Each row is followed by its class.
-359,105,378,110,-6,-63,-292,191,-90,258,136,109,157,255,-149,302,-281,-221,-124,69,106,-135,-109,-566,410,-108,289,246,477,321,-139,-267,337,-257,262,-12,125,93,-114,247,27,0,333  J560
-536,3,350,-104,-178,56,-233,272,45,227,-117,83,-76,94,-36,363,-178,-386,13,-35,51,-175,-25,-212,21,-184,114,52,383,60,-24,-141,85,-197,48,163,116,-1,-52,-112,-115,-265,291  J560
-338,-20,462,88,-40,53,-222,327,-65,122,37,212,100,13,-210,356,-270,-88,-116,-1,-170,-248,-49,-216,95,-221,300,137,439,332,-39,-231,133,-244,-5,78,70,-73,180,-7,-267,-92,255  J924
-355,-10,555,96,-162,-34,-53,191,-103,247,78,-61,226,85,-6,498,-430,-97,13,72,79,-291,96,-868,-90,-14,87,310,228,175,-206,-379,49,-92,-71,78,-136,-36,133,116,133,-24,303  J560
8,-169,-554,-337,10,128,-169,-70,41,171,94,28,260,-227,-481,-163,-106,304,-7,-105,-5,106,-6,507,97,-242,-160,463,-124,81,27,264,436,-137,-113,-367,320,-30,-288,167,73,-3,30  J177
114,-62,-168,-279,6,215,-164,-100,-144,-165,45,-19,306,-225,-310,-181,-93,517,-45,-147,-72,109,-15,801,240,-71,-25,339,-244,163,45,246,279,-214,-253,-252,275,-116,-154,-55,10,-75,-140  J385
-396,137,160,-72,-389,186,40,432,74,311,-162,121,-174,97,-245,269,-71,-125,-120,-128,-395,-220,212,6,64,-317,425,-289,661,250,-108,287,186,-238,180,30,168,104,29,92,-315,19,385  J177
-305,46,373,-244,-34,150,-194,468,49,119,-63,358,-102,152,-352,207,-327,-112,-56,88,-82,-221,-136,-58,260,-310,252,45,507,448,-79,-40,125,-491,222,46,138,110,288,-278,-303,-173,222  J384
140,-203,-242,-268,-70,35,-308,-257,-162,-29,34,-81,371,-321,-207,-141,-239,475,209,-134,132,170,-173,372,43,34,-418,548,-474,46,132,134,167,-125,-335,-415,200,-160,-211,-182,265,-109,-60  J137
-146,-80,13,-250,0,22,-210,-201,116,-163,139,60,432,-13,-265,-117,-6,190,-22,-137,85,77,-175,675,592,-66,14,575,-300,120,-28,-228,495,17,-88,-63,252,-72,-258,106,14,-120,-226  J334
-229,34,276,-5,15,193,-92,177,80,-83,207,87,158,82,-144,203,22,53,-227,-107,-106,-217,60,90,174,-162,181,349,298,58,-139,-348,254,-246,101,208,16,-85,126,333,173,-204,296  J334
-60,-36,-275,-83,77,24,-395,-189,42,12,252,62,294,-143,-247,-68,-38,294,-126,-164,227,182,-200,333,340,-134,-100,715,-147,64,120,-78,315,-66,-74,-312,269,-177,-172,132,352,-159,10  J384
-366,277,367,54,-246,-16,-332,169,-101,155,-39,133,36,113,15,237,-156,-233,-14,-136,-36,-183,-134,-51,547,-182,374,26,471,288,2,-104,163,-254,39,123,181,-36,-14,-28,-234,-163,324  J334
-236,-47,342,-79,-128,154,22,289,135,46,52,57,167,-43,-168,156,-91,138,-101,-68,-378,-278,90,118,68,-105,15,155,254,278,-217,2,40,-225,-100,179,51,-21,87,-185,-166,-230,208  J334
312,-118,-109,-44,102,92,-188,-449,-142,-104,118,-293,526,-67,4,-267,181,416,-61,-116,-53,243,-155,389,-20,43,-150,587,-404,171,-20,-4,382,-197,-159,-313,212,-165,-284,14,272,-42,136  J385
25,-165,-355,-302,-91,161,-206,-221,107,93,-1,-140,278,-178,-28,-90,-75,340,-114,-256,40,54,19,518,-16,-132,-105,574,-247,11,67,38,242,-36,-345,-186,117,-181,-165,-5,263,-157,19  J170
-433,158,529,33,-309,-25,-342,134,-287,116,26,296,-8,120,-70,311,-167,-194,-52,6,-22,-14,-203,-51,571,-207,339,154,244,244,58,-189,-60,-272,174,177,131,-32,68,-128,-138,-282,103  J137
-12,112,350,-117,-91,284,-81,197,-388,-123,-75,107,-3,-76,-242,201,-174,109,49,120,-167,-137,-3,118,170,-153,301,4,294,344,-12,152,-53,-433,-171,-172,155,24,300,-270,-294,-4,133  J847
82,-29,-319,-342,-99,109,-132,-109,-32,61,139,-169,349,-141,-227,-6,107,332,-72,-148,23,68,-18,790,241,55,-263,501,-232,-63,-6,180,365,-151,-48,-237,246,-54,-312,175,277,-68,-38  J334
-259,38,402,48,-15,194,-182,193,-194,-26,84,185,135,60,-261,294,-395,-44,-1,155,-24,-196,-217,-446,166,-352,358,336,372,408,-79,-373,222,-288,-29,45,71,-14,383,91,-62,3,182  J847
-365,19,374,-295,-173,0,-124,382,148,201,-64,404,-106,216,-375,339,-305,-297,20,36,18,-194,-94,-194,290,-312,310,191,555,299,-175,-303,232,-329,97,137,62,103,233,-6,-320,-138,177  J924
-374,-26,300,-46,-190,-33,-288,225,-7,274,10,123,12,168,-134,270,-312,-262,54,-43,26,-92,-231,-570,42,-179,268,109,327,331,-118,-41,227,-315,97,-42,126,-51,-56,-47,-93,-114,443  J137
107,88,169,-361,47,259,-147,232,-76,170,-75,186,-138,94,-226,104,-55,5,55,-30,-79,-93,-15,149,-36,-281,3,9,402,317,-147,149,11,-430,-83,-162,159,73,167,-75,-35,-127,228  J924
-267,-40,448,-73,-158,-16,-154,247,-31,30,-3,218,74,74,-123,300,-263,-47,7,-64,-99,-128,15,-190,203,1,92,165,232,301,-83,-105,28,-280,34,26,-44,-20,96,-47,-86,-98,214  J536
49,-127,-329,-339,-83,-46,-272,-261,24,227,-5,39,234,-148,-227,-108,-171,279,-40,-160,160,182,-226,425,150,-211,-84,655,-183,63,70,-46,371,-143,-158,-328,259,-102,-183,119,202,-168,-179  J560
-560,92,491,42,-217,-21,-196,146,-117,149,-44,106,-25,122,44,351,-214,-387,84,49,29,-268,48,-495,80,-76,259,22,426,170,-130,-180,63,-168,80,28,-9,-13,-3,35,-225,-84,321  J384
67,-250,11,-293,75,88,-165,-158,-79,-193,42,-85,364,-138,-248,48,-153,430,38,-73,158,61,3,225,-2,45,-165,573,-305,43,24,-84,232,-61,-362,-286,70,-149,-48,-73,170,-24,-15  J177
-325,24,429,112,20,-18,-110,277,78,118,158,136,206,150,-207,216,-169,-202,-44,-25,-197,-152,-65,-122,433,-144,310,140,333,391,-180,-244,294,-295,142,122,187,-1,-64,137,-191,-125,240  J137
-354,36,217,-262,-73,23,-298,309,93,318,-94,111,-59,242,-37,342,-292,-310,-20,-108,147,-77,-15,-169,212,-298,196,102,369,133,-114,-11,159,-263,64,-18,89,-11,-27,-25,-117,-134,448  J384
-520,13,428,15,117,53,-241,339,37,-63,228,331,197,107,-418,139,-433,-113,-43,43,-56,-281,-186,-344,492,-243,325,238,423,502,-137,-328,294,-206,104,168,167,9,144,76,-215,-115,178  J536
187,-120,-391,-466,-164,208,-143,-294,29,-246,15,-108,135,-309,-220,-183,259,471,28,-203,114,-28,-158,660,-245,43,-307,409,-300,-207,38,196,144,20,-427,-350,91,-183,8,45,165,-81,-169  J385
-418,128,496,46,-192,30,-223,194,61,164,110,183,31,324,-73,305,-386,-321,18,-43,117,-150,41,-876,375,-182,375,218,412,388,-229,-264,125,-73,-59,-1,-21,55,159,39,-5,69,400  J137
-147,-22,58,44,34,-73,-348,-194,-117,-225,369,49,580,-283,-328,-64,-170,427,-166,-135,113,70,-109,693,861,-4,22,690,-353,170,47,-242,353,17,-155,-14,320,-165,-259,219,164,-117,-367  J170
-568,86,287,-55,-316,-26,-98,333,160,231,-65,232,3,50,-82,244,-119,-197,-168,-100,-163,-349,-95,-37,256,-73,174,-63,514,109,-61,-115,185,-127,323,242,85,66,-116,247,-288,-257,184  J170
200,-156,-114,-292,70,26,-189,-219,28,61,103,-77,400,-158,-277,-130,51,471,-140,-127,-13,165,-99,622,112,16,-317,596,-354,216,4,44,207,-117,-81,-279,258,-96,-196,-139,170,-179,-264  J924
-297,110,417,154,-38,-3,-373,238,-8,60,247,173,136,183,-248,191,-328,-128,-176,-34,35,-4,-196,-445,605,-314,418,334,405,452,-118,-273,208,-293,80,66,215,22,120,78,56,-62,275  J385
49,-221,-190,-229,5,49,-190,-230,-16,-19,170,88,347,-205,-290,-140,-152,455,-72,-166,58,166,-89,431,15,-18,-173,706,-367,150,5,-82,267,-116,-171,-215,117,-165,-103,72,247,-163,-172  J170
-354,297,502,62,-138,111,-179,300,4,85,201,188,59,205,-201,243,-292,-186,-122,-92,-53,-226,1,-194,549,-311,415,261,550,318,-178,-477,194,-145,123,213,82,15,311,217,-76,-101,141  J334
74,-60,-156,35,-59,-72,-331,-408,-238,-57,325,-49,363,10,-175,-197,-181,284,-33,-233,65,333,-110,106,396,-39,83,773,-283,224,-34,-223,320,58,-188,-147,241,-218,-183,200,313,-68,-100  J137
-248,-5,361,-45,-109,1,54,386,122,288,17,15,104,82,-91,494,-250,-48,-155,-76,-77,-234,216,-62,178,-82,231,164,431,203,-173,-229,167,-256,-10,47,-11,21,146,217,-46,-15,216  J177
-242,-86,622,-70,4,27,-267,143,-165,-71,97,86,168,219,-104,312,-282,-4,113,82,55,-233,-171,-823,-6,64,14,320,220,307,-244,-304,48,-326,-56,-35,-145,-66,210,-109,-72,-52,386  J847
-468,44,625,17,-15,72,-177,316,-34,-94,120,192,126,222,-87,351,-351,-308,-67,69,65,-200,-37,-319,475,-137,415,149,387,311,-156,-367,170,-198,88,125,21,50,91,168,-224,-31,217  J384
149,-29,-250,-120,-30,109,-174,-332,-102,-7,82,-303,439,-338,-27,-212,52,498,-136,-200,-77,75,4,744,43,106,-204,490,-400,7,77,192,204,-133,-248,-261,242,-215,-324,-69,216,-156,-77  J384
-305,65,316,94,-85,-68,-211,273,128,125,124,237,125,132,-213,155,-192,10,-185,-57,-119,-207,-145,-342,313,-195,214,176,468,311,-177,-147,193,-158,136,99,53,-4,159,162,-147,-81,236  J385
-386,30,326,-129,-8,11,-54,380,65,162,26,372,55,154,-388,224,-514,-117,27,64,-57,-266,109,-191,419,-207,389,185,447,410,-175,-273,262,-262,103,55,52,82,174,-34,-278,-94,100  J560
-257,33,628,-20,-52,-18,-202,149,-165,-53,133,39,102,207,-109,419,-213,-59,-118,3,199,-119,190,-474,206,5,180,431,272,104,-115,-453,48,-139,-12,12,-160,-68,287,71,60,40,260  J177
133,-150,-113,-58,90,85,-258,-172,-197,-368,248,-48,367,-304,-406,-265,-4,449,0,-22,-153,179,-300,740,279,-4,-66,539,-386,178,3,-48,306,-224,-169,-90,357,-200,-104,-96,54,-161,-256  J847
205,-71,-140,-400,44,332,-178,-384,-70,-370,23,-115,292,-250,-128,-170,188,535,-58,-94,125,-39,-241,655,-44,-75,-164,653,-303,-22,129,-141,204,-144,-389,-256,95,-228,108,-68,240,-184,-99  J177
-259,274,337,-18,-74,-19,-343,106,-157,186,138,305,176,67,-198,152,-280,12,-30,-10,144,-188,-50,-134,761,-169,338,244,338,385,9,-322,183,-180,8,20,154,2,99,-73,-101,-175,88  J924
-334,-40,359,-115,-47,-78,-226,288,-1,90,74,254,85,117,-277,313,-249,-201,-69,71,54,-59,-60,-259,254,-120,125,270,243,399,-100,-89,115,-349,110,72,136,69,113,-146,-91,-114,209  J560
-367,83,579,32,-42,51,32,285,-116,-24,101,216,123,168,-140,330,-277,-119,-94,90,42,-288,65,-225,284,-19,270,185,413,228,-143,-309,78,-206,186,48,-32,83,217,296,-149,0,144  J334
-490,189,693,5,-167,-40,-323,269,-140,90,100,349,117,243,-204,283,-309,-163,9,-21,7,-249,-250,-408,723,-231,419,98,365,408,-120,-256,92,-163,72,210,98,-9,129,-20,-295,-132,183  J847
-70,154,530,-79,-92,134,-8,253,-275,-80,63,235,-49,232,-325,145,-220,-90,67,18,-127,1,153,-133,358,-161,471,106,397,437,-157,-3,17,-316,-60,-86,69,47,340,-118,-267,92,182  J847
-231,63,295,94,-50,-15,-229,327,-71,144,52,187,71,23,-217,175,-235,1,-65,-50,-248,-89,-200,-6,378,-245,333,13,345,462,-47,-98,139,-351,37,206,262,-49,148,-109,-232,-221,173  J177
-19,3,184,-85,-31,144,-121,291,-78,349,-44,247,-72,159,-173,234,-141,14,-61,-49,-114,45,-115,39,79,-359,287,104,389,274,-31,77,54,-471,73,-165,120,27,162,-53,22,-139,406  J560
-435,-25,382,47,-13,-16,-183,320,85,341,92,158,98,159,-145,306,-508,-88,-22,-55,-31,-255,-52,-608,61,-207,212,222,500,363,-227,-353,202,-258,121,-22,-52,-20,203,115,-76,-86,333  J385
-519,89,500,-148,-263,-46,-403,300,93,126,-69,172,53,79,-32,426,-379,-230,-9,-115,205,-231,-244,-226,427,-189,265,147,321,179,-8,-307,262,-151,-73,139,45,-72,43,-10,-103,-142,214  J385
-587,43,225,254,-131,-124,-235,202,-19,311,78,55,122,106,-51,323,-222,-313,-90,11,-53,-102,7,-523,258,-77,313,125,440,213,-80,-53,268,-220,250,20,179,-30,-217,35,-170,-121,530  J384
-239,110,528,96,-13,55,-201,187,-80,-133,231,280,218,26,-370,145,-254,77,-79,5,-170,-226,-300,-113,522,-320,380,367,388,464,-151,-481,262,-259,-69,243,194,-42,346,121,-189,-162,39  J334
-102,83,245,-8,48,48,-79,186,-19,233,92,147,94,71,-159,218,-199,18,-51,-29,-81,-181,61,-145,242,-127,203,219,385,308,-111,-202,40,-216,-6,-74,33,-32,193,-39,-61,-151,199  J924
291,-185,-240,-208,86,114,-138,-216,-211,-191,202,-165,343,-160,-264,-144,178,556,-109,-57,-70,182,-57,608,-44,33,-236,575,-335,-54,-31,169,242,-183,-218,-164,184,-210,-63,52,255,-99,-57  J384
-5,30,-654,-380,-246,52,-291,-310,-41,301,9,2,178,-312,-242,-204,44,256,59,-219,5,87,-95,860,182,-140,-226,519,-146,67,118,172,322,-48,-260,-222,423,-67,-366,-104,155,-273,-190  J560
-331,-149,373,137,5,-137,-196,208,-164,171,166,137,187,145,-246,264,-319,-96,-44,79,-61,42,104,-434,294,-76,232,274,185,387,-181,-31,152,-283,50,-74,143,19,-71,-35,-138,25,277  J560
-353,100,106,-25,-144,40,-127,279,59,394,-43,203,-4,-10,-147,193,-472,-125,22,-65,-117,-261,-37,-247,207,-250,324,106,505,379,-15,-94,188,-299,59,-21,103,-17,31,-8,-63,-195,287  J137
69,-93,-254,-362,38,64,-240,-258,-30,-175,191,-35,369,-153,-256,-221,-157,372,8,-224,103,122,-180,768,375,-63,-95,745,-331,109,-14,-179,419,-101,-264,-155,257,-193,-158,157,159,-169,-230  J334
-186,122,696,-16,-4,96,-170,202,-193,-249,71,145,108,199,-224,224,-295,-111,54,123,1,-105,-211,-163,544,-156,416,236,292,420,-141,-448,198,-459,35,106,132,-3,348,-97,-254,-66,114  J137
-92,-129,-92,-92,-25,64,-216,-95,85,-49,179,-5,307,-42,-236,-73,-14,173,-137,-153,-31,158,-11,445,269,-172,65,503,-147,161,-51,-33,372,-108,-43,-128,283,-138,-172,116,113,-75,-6  J924
-308,-75,317,-6,-236,-79,-236,240,83,431,-22,41,56,101,-18,473,-277,-227,-144,2,80,-43,36,-427,57,-183,179,265,297,158,-95,-127,97,-259,43,-16,56,26,40,-135,74,-125,322  J384
226,-120,-76,-128,254,98,-338,-126,-133,51,314,-51,497,-73,-378,-184,-170,570,-74,-71,35,156,-207,203,73,-91,-181,726,-307,364,-45,-126,354,-245,-133,-223,240,-171,-16,-106,368,-124,-50  J847
-26,32,-279,-140,26,13,-323,-334,12,-22,259,-5,366,-79,-242,-222,-241,286,-27,-208,206,174,-146,184,496,-221,60,812,-237,217,-22,-190,396,6,-244,-200,263,-206,-163,197,325,-117,-114  J560
18,64,-441,-199,-31,71,-217,-316,54,186,110,-148,226,-86,-170,-178,-7,229,-161,-239,130,164,-117,286,165,-183,41,669,-39,20,72,-64,436,-76,-29,-334,290,-168,-179,256,273,-159,32  J170
93,-32,37,-133,49,29,-297,-163,-184,-27,343,44,402,-4,-266,-15,-46,421,-79,-146,190,174,-53,459,436,-38,-102,713,-297,176,-16,-173,236,-86,-181,-136,170,-165,-39,127,355,-65,-151  J137
102,-92,-79,-65,-20,90,-114,-230,-101,-26,34,-260,450,-209,-76,-122,-194,397,-19,-126,-21,137,-84,380,195,-26,-67,426,-294,121,11,97,293,-120,-182,-369,222,-131,-224,35,95,1,-28  J385
-13,-56,59,-235,108,-84,-334,-241,-195,-52,83,-60,452,0,-195,-96,-293,316,56,-126,195,125,-91,376,563,137,-50,564,-306,170,-11,-119,422,-95,-112,-191,185,-143,-383,-24,53,-92,-112  J170
-453,202,459,-108,-88,-16,-356,126,-37,122,33,172,63,258,-85,239,-311,-383,0,-50,177,-200,-304,-428,569,-234,376,191,506,261,-68,-420,340,-113,66,100,129,37,-16,247,-153,-97,246  J137
-109,2,281,-63,11,8,-223,324,-54,82,15,163,18,240,-230,115,-217,-90,-93,6,-193,-48,-175,30,433,-289,333,43,452,359,-181,-17,241,-338,125,93,139,53,91,60,-267,-14,240  J385
131,57,-325,-171,-118,161,-253,-181,-58,7,181,-144,394,-383,-135,-21,39,465,-125,-165,88,-16,-60,789,229,-31,-263,616,-260,-101,138,-31,231,-123,-265,-220,224,-181,-103,151,391,-121,-109  J924
-414,-83,633,32,-4,-104,-262,429,147,179,119,272,118,262,-251,362,-409,-195,-126,-28,-20,-139,-136,-385,334,-215,321,278,361,395,-197,-422,231,-299,160,190,73,-34,140,-54,-189,-161,276  J137
195,-80,-122,-176,93,215,-294,-299,-201,-385,214,-64,450,-165,-241,-285,34,531,-85,-28,-20,51,-289,416,189,-52,-130,608,-324,181,28,-52,386,-147,-179,-135,189,-168,-4,101,244,-56,-91  J170
-39,-200,-47,2,27,-87,-218,-229,-241,-26,90,-297,537,-353,-189,43,-249,413,80,-73,57,22,-88,93,100,148,-171,457,-430,-7,84,-21,359,-25,-267,-231,202,-267,-369,77,99,-47,-27  J177
-94,-250,-171,-327,139,-32,-343,-241,21,-170,189,52,432,-58,-251,-141,-352,252,30,-107,295,132,-122,441,456,10,-87,792,-383,145,-40,-238,412,-98,-219,-215,183,-138,-229,32,173,-89,-159  J177
23,-248,-386,-340,-19,156,-211,-197,-46,32,-78,-91,177,-286,-254,-56,5,288,88,-85,41,90,-165,443,-262,-115,-251,431,-236,-95,73,148,316,-245,-99,-468,186,-163,-215,25,-6,-111,71  J847
242,-127,-85,-392,75,100,-21,-93,-26,-213,49,-113,341,-195,-424,-178,-19,446,111,-113,-152,26,69,899,152,133,-256,404,-314,154,-135,140,373,-259,-235,-221,253,-86,-244,-69,-17,-25,-172  J137
140,28,-423,-256,-169,14,-334,-256,-45,288,74,-3,246,-185,-163,-110,87,382,-164,-244,72,308,-228,861,387,-146,-196,502,-245,-4,97,151,273,-126,78,-312,372,-79,-385,137,304,-255,-171  J536
